Below is a small trained network, with its code and all its weights. Each question gives an input and a class and asks what happens when units are switched off, that is, made to give their printed mean instead of their output.

import numpy as np


def w(rows, s, z=0):
    codes = np.array(rows[::2]) - 128.0
    scale = np.full(codes.shape[1], s)
    scale[-1] = z or s
    return codes * scale


def f(y):
    return np.maximum(y, 0)


def log_softmax(a):
    a = a - a.max(-1, keepdims=True)
    return a - np.log(np.exp(a).sum(-1, keepdims=True))


def net(x, mask):
    res = np.array(x, float).reshape(1, 8) / 4 @ E
    y = f(res @ A[0][:, :-1].T + A[0][:, -1])
    res = res + np.where(mask, y, B[0][:, -1]) @ B[0][:, :-1]
    return log_softmax(res[-1] @ U[:, :-1].T + U[:, -1])


A, B = {}, {}
E = w([
[95,49,131,31,190,217,245,197,208,109,109,62],'x0',
[131,122,123,114,114,120,128,129,133,125,124,141],'x1',
[175,82,255,200,167,105,173,210,185,58,226,213],'x2',
[134,124,117,129,128,136,125,126,133,126,135,132],'x3',
[129,143,137,117,135,128,128,135,116,126,123,135],'x4',
[123,118,124,125,123,123,125,136,129,126,119,135],'x5',
[133,118,111,135,131,127,129,122,135,124,131,133],'x6',
[128,133,140,129,127,127,121,126,147,125,118,118],'x7',
],0.0099)
A[0] = w([
[110,168,51,104,100,142,101,106,109,159,58,90,137],'n1',
[146,213,125,253,61,25,18,57,79,142,165,227,30],'n2',
[127,112,137,136,130,138,142,116,90,99,97,145,28],'n3',
[119,169,144,129,130,135,149,143,115,149,120,138,24],'n4',
[150,110,218,179,174,104,126,187,168,92,189,194,114],'n5',
[159,111,226,195,141,100,172,186,157,82,204,206,140],'n6',
[139,147,126,158,121,111,172,139,131,160,110,119,8],'n7',
[109,124,121,143,124,157,128,106,117,129,170,124,93],'n8',
[69,84,126,65,175,211,251,157,199,118,130,119,4],'n9',
[121,95,104,101,151,160,200,164,163,136,128,100,5],'n10',
[168,103,116,124,169,104,129,109,98,104,133,109,83],'n11',
[79,183,35,69,116,131,87,94,122,139,85,110,107],'n12',
],0.007,0.0026)
B[0] = w([
[101,145,76,124,121,131,101,58,105,142,112,145,212],'n1',
[198,74,200,134,219,159,203,246,196,54,188,119,247],'n2',
[101,108,105,110,128,164,134,109,149,82,150,104,128],'n3',
[117,106,158,138,117,101,121,126,127,160,141,117,128],'n4',
[78,192,62,86,53,118,78,81,86,161,95,126,222],'n5',
[87,155,66,98,49,115,61,2,59,224,76,93,238],'n6',
[117,101,149,90,128,84,113,119,115,136,154,118,128],'n7',
[128,142,112,135,88,91,155,137,158,115,142,148,130],'n8',
[161,112,176,167,166,128,169,206,177,66,149,131,234],'n9',
[114,84,136,185,136,168,146,182,131,108,167,170,183],'n10',
[100,117,144,125,141,88,125,134,125,135,94,172,129],'n11',
[86,141,131,130,89,98,72,80,112,197,97,140,211],'n12',
],0.0069,0.015)
U = w([
[97,152,60,114,70,126,73,1,107,187,100,126,253],'0',
[161,92,167,125,186,142,154,244,172,58,156,129,3],'1',
],0.0083,0.0021)

Each question gives the input, the list of numbers given to net, and the class t.
The units are the neurons (one row each of A and B). Each row of codes is followed by its name. A weight is (code - 128) times the scale printed after its matrix; where a second scale follows, it is the last column's (A, B and U).
mask holds one flag per neuron, in row order. A switched-off neuron (its flag False) gives its mean, the last column of its row in B, instead of its output. The means were averaged over made-up inputs and are rounded, as every weight is.
A unit's drop is (log p(t) with every unit on - log p(t) with that unit switched off) / (log p(t) with every unit on - log p(t) with every unit switched off).
most important unit: the unit with the biggest drop
top k neurons: the k neurons with the biggest drops, biggest first
drop when u is switched off: that unit's drop, to one decimal
input [3,5,6,8,-1,-8,-5,-5], class 0: most important unit -> n6
input [8,2,-7,-7,1,6,1,-2], class 1: top 3 neurons -> [n9 n6 n5]
input [8,3,-7,4,1,3,4,-3], class 1: top 2 neurons -> [n9 n6]
input [-8,5,-7,0,5,7,4,-6], class 1: top 2 neurons -> [n2 n6]
input [4,0,-3,-8,5,-8,2,7], class 1: top 3 neurons -> [n6 n5 n9]
input [-6,4,-5,-1,-3,6,-3,-4], class 1: top 3 neurons -> [n2 n6 n5]
input [7,-8,8,-5,-6,-1,1,5], class 0: top 3 neurons -> [n6 n5 n2]
input [7,8,8,8,-1,-7,5,-3], class 0: top 3 neurons -> [n6 n5 n2]
input [-5,-1,-1,5,7,-4,-3,8], class 1: drop when n2 is switched off -> 0.2
input [1,-6,0,7,6,1,-2,-1], class 1: drop when n9 is switched off -> -0.1
input [0,-1,7,4,-4,-2,0,5], class 0: drop when n1 is switched off -> 0.0
